Below is a small trained network, with its code and all its weights. Each question gives an input and a class and asks what happens when units are switched off, that is, made to give their printed mean instead of their output.

import numpy as np


def w(rows, s, z=0):
    codes = np.array(rows[::2]) - 128.0
    scale = np.full(codes.shape[1], s)
    scale[-1] = z or s
    return codes * scale


def f(y):
    return np.maximum(y, 0)


def log_softmax(a):
    a = a - a.max(-1, keepdims=True)
    return a - np.log(np.exp(a).sum(-1, keepdims=True))


def net(x, mask):
    res = np.array(x, float).reshape(1, 4) / 4 @ E
    y = f(res @ A[0][:, :-1].T + A[0][:, -1])
    res = res + np.where(mask, y, B[0][:, -1]) @ B[0][:, :-1]
    return log_softmax(res[-1] @ U[:, :-1].T + U[:, -1])


A, B = {}, {}
E = w([
[211,24,181,200,97,74,226,123,128],'x0',
[121,132,102,145,111,134,114,81,255],'x1',
[166,129,164,108,88,94,147,148,76],'x2',
[115,77,50,124,149,210,92,43,142],'x3',
],0.01)
A[0] = w([
[209,154,186,229,149,76,187,193,155,254],'n1',
[125,190,189,93,111,173,57,182,117,179],'n2',
[77,130,94,236,170,173,97,148,185,246],'n3',
[111,206,87,146,157,124,108,114,173,55],'n4',
[77,126,113,145,134,124,57,132,91,142],'n5',
[199,78,141,112,115,197,100,108,139,48],'n6',
[139,77,90,204,189,138,155,107,153,213],'n7',
[115,195,142,184,117,99,187,203,61,242],'n8',
[183,89,189,122,97,158,255,35,118,251],'n9',
[125,193,173,128,64,20,167,198,109,170],'n10',
[93,73,18,104,147,215,97,123,142,187],'n11',
[213,22,170,164,18,105,96,170,167,240],'n12',
[159,152,185,99,76,69,124,140,143,160],'n13',
[159,149,140,156,45,131,158,162,159,88],'n14',
],0.0082,0.0024)
B[0] = w([
[89,106,238,111,184,120,111,109,220,251],'n1',
[172,152,59,118,136,22,214,192,173,201],'n2',
[106,147,121,127,254,104,88,107,191,204],'n3',
[126,147,112,144,190,66,145,115,108,181],'n4',
[42,163,103,101,133,152,138,185,137,175],'n5',
[135,110,149,113,91,83,162,127,108,156],'n6',
[44,80,140,168,123,75,64,91,148,187],'n7',
[138,71,131,54,123,90,91,184,160,228],'n8',
[135,97,136,84,165,141,71,20,137,224],'n9',
[139,119,170,75,105,93,68,92,166,249],'n10',
[108,175,173,86,181,181,71,56,47,236],'n11',
[135,151,172,141,178,102,42,95,165,232],'n12',
[118,94,144,129,143,70,126,49,87,193],'n13',
[93,139,147,93,173,138,33,131,158,169],'n14',
],0.008,0.011)
U = w([
[27,173,165,192,242,128,108,59,194,43],'0',
[188,76,41,213,40,135,130,91,175,6],'1',
[124,192,66,91,165,48,206,160,188,136],'2',
[118,128,50,83,153,198,153,135,132,108],'3',
[144,72,195,106,152,47,78,1,147,248],'4',
],0.0068,0.0026)

Each question gives the input, the list of numbers given to net, and the class t.
The units are the neurons (one row each of A and B). Each row of codes is followed by its name. A weight is (code - 128) times the scale printed after its matrix; where a second scale follows, it is the last column's (A, B and U).
mask holds one flag per neuron, in row order. A switched-off neuron (its flag False) gives its mean, the last column of its row in B, instead of its output. The means were averaged over made-up inputs and are rounded, as every weight is.
A unit's drop is (log p(t) with every unit on - log p(t) with that unit switched off) / (log p(t) with every unit on - log p(t) with every unit switched off).
The circuit of an input: a set's keep is (log p(t) with only the set's units on - log p(t) with every unit switched off) / (log p(t) with every unit on - log p(t) with every unit switched off). Starting from the 12 units with the biggest drops (on a tie, the unit counted first), units are removed one at a time, each time the one whose removal leaves the highest keep (on an exact tie, the one counted first), for as long as the keep stays at least 0.8.
units of the circuit, in order: the units of the circuit, biggest drop first
top k neurons: the k neurons with the biggest drops, biggest first
drop of u: that unit's drop, to one decimal
input [5,5,-5,1], class 0: top 2 neurons -> n10; n3
input [2,-5,-6,5], class 0: top neuron -> n10
input [-2,-8,4,-3], class 2: units of the circuit, in order -> n2; n9
input [1,1,-5,-2], class 0: units of the circuit, in order -> n10; n8
input [4,3,-8,3], class 0: top 3 neurons -> n3; n10; n8
input [0,-7,-2,6], class 3: top 3 neurons -> n1; n12; n10
input [-4,5,1,-7], class 2: top 4 neurons -> n2; n9; n11; n12
input [4,6,-4,0], class 0: drop of n3 -> 0.3
input [-7,1,6,4], class 3: top 2 neurons -> n1; n12
input [-1,3,-4,-4], class 2: drop of n11 -> 0.3
input [-3,3,5,-2], class 2: drop of n9 -> 0.2
